Here is a tiny trained network, its code and every weight. The questions are about switching its units off for an input and a class, where a switched-off unit gives its printed mean instead of its output.

import numpy as np


def w(rows, s, z=0):
    codes = np.array(rows[::2]) - 128.0
    scale = np.full(codes.shape[1], s)
    scale[-1] = z or s
    return codes * scale


def norm(h):
    return h / np.sqrt((h * h).mean(-1, keepdims=True) + 1e-5)


def f(y):
    return y / 2 * (1 + np.tanh(0.7978845608 * (y + 0.044715 * y**3)))


def log_softmax(a):
    a = a - a.max(-1, keepdims=True)
    return a - np.log(np.exp(a).sum(-1, keepdims=True))


def net(x, mask):
    res = np.array(x, float).reshape(1, 2) / 4 @ E
    u = 0
    for l in range(4):
        y = f(norm(res) @ A[l][:, :-1].T + A[l][:, -1])
        res = res + np.where(mask[u : u + 5], y, B[l][:, -1]) @ B[l][:, :-1]
        u += 5
    return log_softmax(norm(res)[-1] @ U[:, :-1].T + U[:, -1])


A, B = {}, {}
E = w([
[137,44,226,54,99,42,228],'x0',
[73,191,183,225,2,160,187],'x1',
],0.0052)
A[0] = w([
[114,143,255,59,218,39,126,50],'L0N1',
[57,142,86,140,197,111,195,2],'L0N2',
[199,68,111,126,199,94,113,119],'L0N3',
[110,107,116,93,123,73,162,3],'L0N4',
[132,85,138,103,168,58,168,43],'L0N5',
],0.0072,0.0024)
B[0] = w([
[32,113,47,40,237,153,82,255],'L0N1',
[88,203,127,113,122,84,222,104],'L0N2',
[122,28,235,63,136,221,132,246],'L0N3',
[90,222,85,143,50,110,255,148],'L0N4',
[202,244,137,143,94,61,75,204],'L0N5',
],0.006,0.0045)
A[1] = w([
[214,45,132,111,88,71,205,2],'L1N1',
[70,169,101,97,138,2,155,10],'L1N2',
[209,149,203,166,86,200,28,146],'L1N3',
[76,123,41,4,61,217,206,145],'L1N4',
[157,175,172,78,206,64,108,192],'L1N5',
],0.0073,0.0024)
B[1] = w([
[103,167,163,199,176,188,162,137],'L1N1',
[47,59,92,241,120,68,143,180],'L1N2',
[136,148,152,124,150,39,150,255],'L1N3',
[102,54,63,255,186,46,217,222],'L1N4',
[156,105,85,60,85,115,92,244],'L1N5',
],0.0094,0.004)
A[2] = w([
[73,195,188,162,46,187,232,145],'L2N1',
[56,182,192,175,86,193,178,185],'L2N2',
[116,140,177,171,57,204,237,161],'L2N3',
[131,28,39,154,121,98,51,248],'L2N4',
[21,3,149,134,85,43,160,117],'L2N5',
],0.0065,0.0018)
B[2] = w([
[94,94,152,77,123,71,45,239],'L2N1',
[156,158,87,68,135,126,64,219],'L2N2',
[118,164,2,13,122,126,64,201],'L2N3',
[176,206,109,201,20,26,169,247],'L2N4',
[87,246,213,159,152,42,142,254],'L2N5',
],0.0081,0.0055)
A[3] = w([
[129,255,127,205,146,46,113,132],'L3N1',
[191,53,216,174,86,183,125,2],'L3N2',
[150,176,70,202,171,189,105,135],'L3N3',
[153,85,198,37,181,92,122,248],'L3N4',
[177,73,7,73,179,112,103,185],'L3N5',
],0.0074,0.0024)
B[3] = w([
[105,51,165,141,160,89,211,255],'L3N1',
[95,31,104,146,178,184,217,118],'L3N2',
[90,106,155,121,183,49,242,139],'L3N3',
[194,115,103,115,103,163,12,206],'L3N4',
[2,169,92,121,93,179,121,211],'L3N5',
],0.0099,0.0091)
U = w([
[121,186,63,45,74,107,1,253],'0',
[88,160,126,163,158,43,171,254],'1',
[155,64,196,140,120,58,102,149],'2',
[166,76,120,189,86,232,136,2],'3',
[165,129,130,147,92,145,141,2],'4',
],0.0085,0.0024)

Each question gives the input, the list of numbers given to net, and the class t.
The units are the neurons (one row each of A and B). Each row of codes is followed by its name. A weight is (code - 128) times the scale printed after its matrix; where a second scale follows, it is the last column's (A, B and U).
mask holds one flag per neuron, layer by layer. A switched-off neuron (its flag False) gives its mean, the last column of its row in B, instead of its output. The means were averaged over made-up inputs and are rounded, as every weight is.
A unit's drop is (log p(t) with every unit on - log p(t) with that unit switched off) / (log p(t) with every unit on - log p(t) with every unit switched off).
unit that matters most: the unit with the biggest drop
top k neurons: the k neurons with the biggest drops, biggest first
top k neurons in layer l: the k neurons of layer l with the biggest drops, biggest first
drop when u is switched off: that unit's drop, to one decimal
input [4,7], class 0: top 2 neurons : [L0N1; L2N3]
input [0,2], class 2: top 3 neurons : [L1N3; L0N4; L0N1]
input [-2,-3], class 2: top 4 neurons : [L0N3; L0N5; L2N3; L2N2]
input [-5,-4], class 1: top 2 neurons : [L0N5; L2N4]
input [2,4], class 0: unit that matters most : L0N1
input [-3,-2], class 2: top 3 neurons in layer 2 : [L2N3; L2N2; L2N1]
input [-2,1], class 2: top 3 neurons : [L2N3; L0N1; L1N4]
input [0,4], class 0: top 3 neurons : [L0N1; L1N4; L0N5]
input [-1,-1], class 2: top 4 neurons : [L0N1; L0N4; L0N5; L1N2]
input [4,-5], class 0: top 2 neurons : [L0N3; L0N5]
input [-1,-3], class 2: top 2 neurons in layer 3 : [L3N5; L3N2]
input [-1,1], class 2: top 2 neurons in layer 1 : [L1N3; L1N4]
input [-7,4], class 1: top 2 neurons in layer 0 : [L0N3; L0N5]
input [5,-8], class 0: unit that matters most : L0N3
input [-6,0], class 1: drop when L3N3 is switched off : 0.1
input [-7,-5], class 1: drop when L0N5 is switched off : 0.2
input [-7,2], class 1: drop when L0N3 is switched off : 0.1
input [5,7], class 0: drop when L0N1 is switched off : 0.8
